Here is a tiny trained network, its code and every weight. The questions are about switching its units off for an input and a class, where a switched-off unit gives its printed mean instead of its output.

import numpy as np


def w(rows, s, z=0):
    codes = np.array(rows[::2]) - 128.0
    scale = np.full(codes.shape[1], s)
    scale[-1] = z or s
    return codes * scale


def f(y):
    return y / 2 * (1 + np.tanh(0.7978845608 * (y + 0.044715 * y**3)))


def log_softmax(a):
    a = a - a.max(-1, keepdims=True)
    return a - np.log(np.exp(a).sum(-1, keepdims=True))


def net(x, mask):
    res = np.array(x, float).reshape(1, 4) / 4 @ E
    y = f(res @ A[0][:, :-1].T + A[0][:, -1])
    res = res + np.where(mask, y, B[0][:, -1]) @ B[0][:, :-1]
    return log_softmax(res[-1] @ U[:, :-1].T + U[:, -1])


A, B = {}, {}
E = w([
[185,101,89,142,238,156,105,153,161,3,97,171],'x0',
[117,84,123,212,97,182,73,216,96,155,197,123],'x1',
[154,124,186,107,139,62,84,162,47,130,83,182],'x2',
[124,106,140,144,142,115,143,121,136,133,144,141],'x3',
],0.013)
A[0] = w([
[90,115,199,122,65,114,120,197,66,153,164,124,104],'n1',
[85,106,78,147,99,216,182,97,198,125,221,11,229],'n2',
[241,134,141,44,223,53,154,95,161,32,20,198,166],'n3',
[93,149,181,152,77,154,98,180,83,210,207,80,107],'n4',
[59,122,106,161,70,194,118,164,114,233,222,89,181],'n5',
[198,120,235,112,157,34,62,178,2,155,61,186,197],'n6',
[183,70,72,198,146,190,43,195,114,86,161,161,81],'n7',
[94,178,165,79,66,65,199,39,113,176,108,83,255],'n8',
[74,152,186,53,125,53,168,52,115,182,99,85,187],'n9',
[180,59,101,157,188,189,74,222,116,111,157,148,89],'n10',
[134,146,32,116,173,210,191,64,224,106,140,107,210],'n11',
],0.0077,0.0059)
B[0] = w([
[188,61,183,85,142,71,90,215,62,145,195,104,177],'n1',
[119,184,14,115,230,188,100,11,171,135,144,119,220],'n2',
[186,191,10,94,160,101,104,97,151,68,144,223,254],'n3',
[207,118,141,145,222,68,65,138,103,151,174,129,196],'n4',
[120,109,100,138,244,178,3,72,113,175,168,165,216],'n5',
[116,54,179,45,137,121,103,188,15,92,205,203,225],'n6',
[21,82,148,114,18,212,209,118,161,168,61,99,201],'n7',
[46,94,113,132,62,193,230,103,131,178,82,91,217],'n8',
[39,132,83,99,78,213,207,185,102,105,135,165,199],'n9',
[51,108,120,119,70,193,191,113,111,141,89,156,195],'n10',
[146,251,197,244,112,1,143,112,249,71,25,35,215],'n11',
],0.0079,0.02)
U = w([
[33,137,114,152,69,216,224,69,190,191,80,29,252],'0',
[198,149,46,89,196,151,51,68,151,125,162,201,148],'1',
[63,78,155,66,17,178,230,196,106,128,122,167,119],'2',
[188,78,240,122,136,78,61,194,114,182,172,65,59],'3',
[254,186,146,164,104,26,177,122,212,74,73,57,68],'4',
],0.0079,0.0028)

Each question gives the input, the list of numbers given to net, and the class t.
The units are the neurons (one row each of A and B). Each row of codes is followed by its name. A weight is (code - 128) times the scale printed after its matrix; where a second scale follows, it is the last column's (A, B and U).
mask holds one flag per neuron, in row order. A switched-off neuron (its flag False) gives its mean, the last column of its row in B, instead of its output. The means were averaged over made-up inputs and are rounded, as every weight is.
A unit's drop is (log p(t) with every unit on - log p(t) with that unit switched off) / (log p(t) with every unit on - log p(t) with every unit switched off).
The circuit of an input: a set's keep is (log p(t) with only the set's units on - log p(t) with every unit switched off) / (log p(t) with every unit on - log p(t) with every unit switched off). Starting from all 11 units, units are removed one at a time, each time the one whose removal leaves the highest keep (on an exact tie, the one counted first), for as long as the keep stays at least 0.8.
circuit, biggest first: the units of the circuit, biggest drop first
unit that matters most: the unit with the biggest drop
k most important neurons: the k neurons with the biggest drops, biggest first
drop of u: that unit's drop, to one decimal
input [-1,8,-6,6], class 1: circuit, biggest first -> (n5)
input [-1,1,-6,-3], class 1: 3 most important neurons -> (n7, n2, n5)
input [-8,-2,1,5], class 2: 2 most important neurons -> (n11, n9)
input [-8,2,1,-6], class 3: 2 most important neurons -> (n3, n1)
input [4,0,-1,4], class 4: 3 most important neurons -> (n8, n5, n9)
input [0,-7,8,-4], class 2: 2 most important neurons -> (n9, n2)
input [0,3,-7,-4], class 1: 2 most important neurons -> (n8, n5)
input [-8,1,3,2], class 3: 4 most important neurons -> (n4, n1, n5, n7)
input [1,-3,-6,4], class 4: 2 most important neurons -> (n11, n7)
input [-1,-4,0,-4], class 0: 3 most important neurons -> (n6, n1, n8)
input [8,0,-7,-6], class 4: 3 most important neurons -> (n11, n8, n9)
input [6,-6,0,4], class 4: 2 most important neurons -> (n11, n5)
input [6,1,-3,-2], class 0: 2 most important neurons -> (n7, n10)
input [6,-8,-7,8], class 4: circuit, biggest first -> (n11)
input [2,5,-6,5], class 0: 2 most important neurons -> (n7, n3)
input [-3,-1,1,-4], class 2: 2 most important neurons -> (n11, n2)
input [-7,6,0,4], class 1: 3 most important neurons -> (n5, n2, n11)
input [1,-4,-3,6], class 4: drop of n11 -> 0.2
input [4,2,-2,-4], class 0: drop of n8 -> 0.0
input [4,-1,-1,4], class 4: unit that matters most -> n5
input [-2,6,1,0], class 3: drop of n1 -> 0.3
input [1,2,0,-5], class 0: drop of n3 -> 1.6
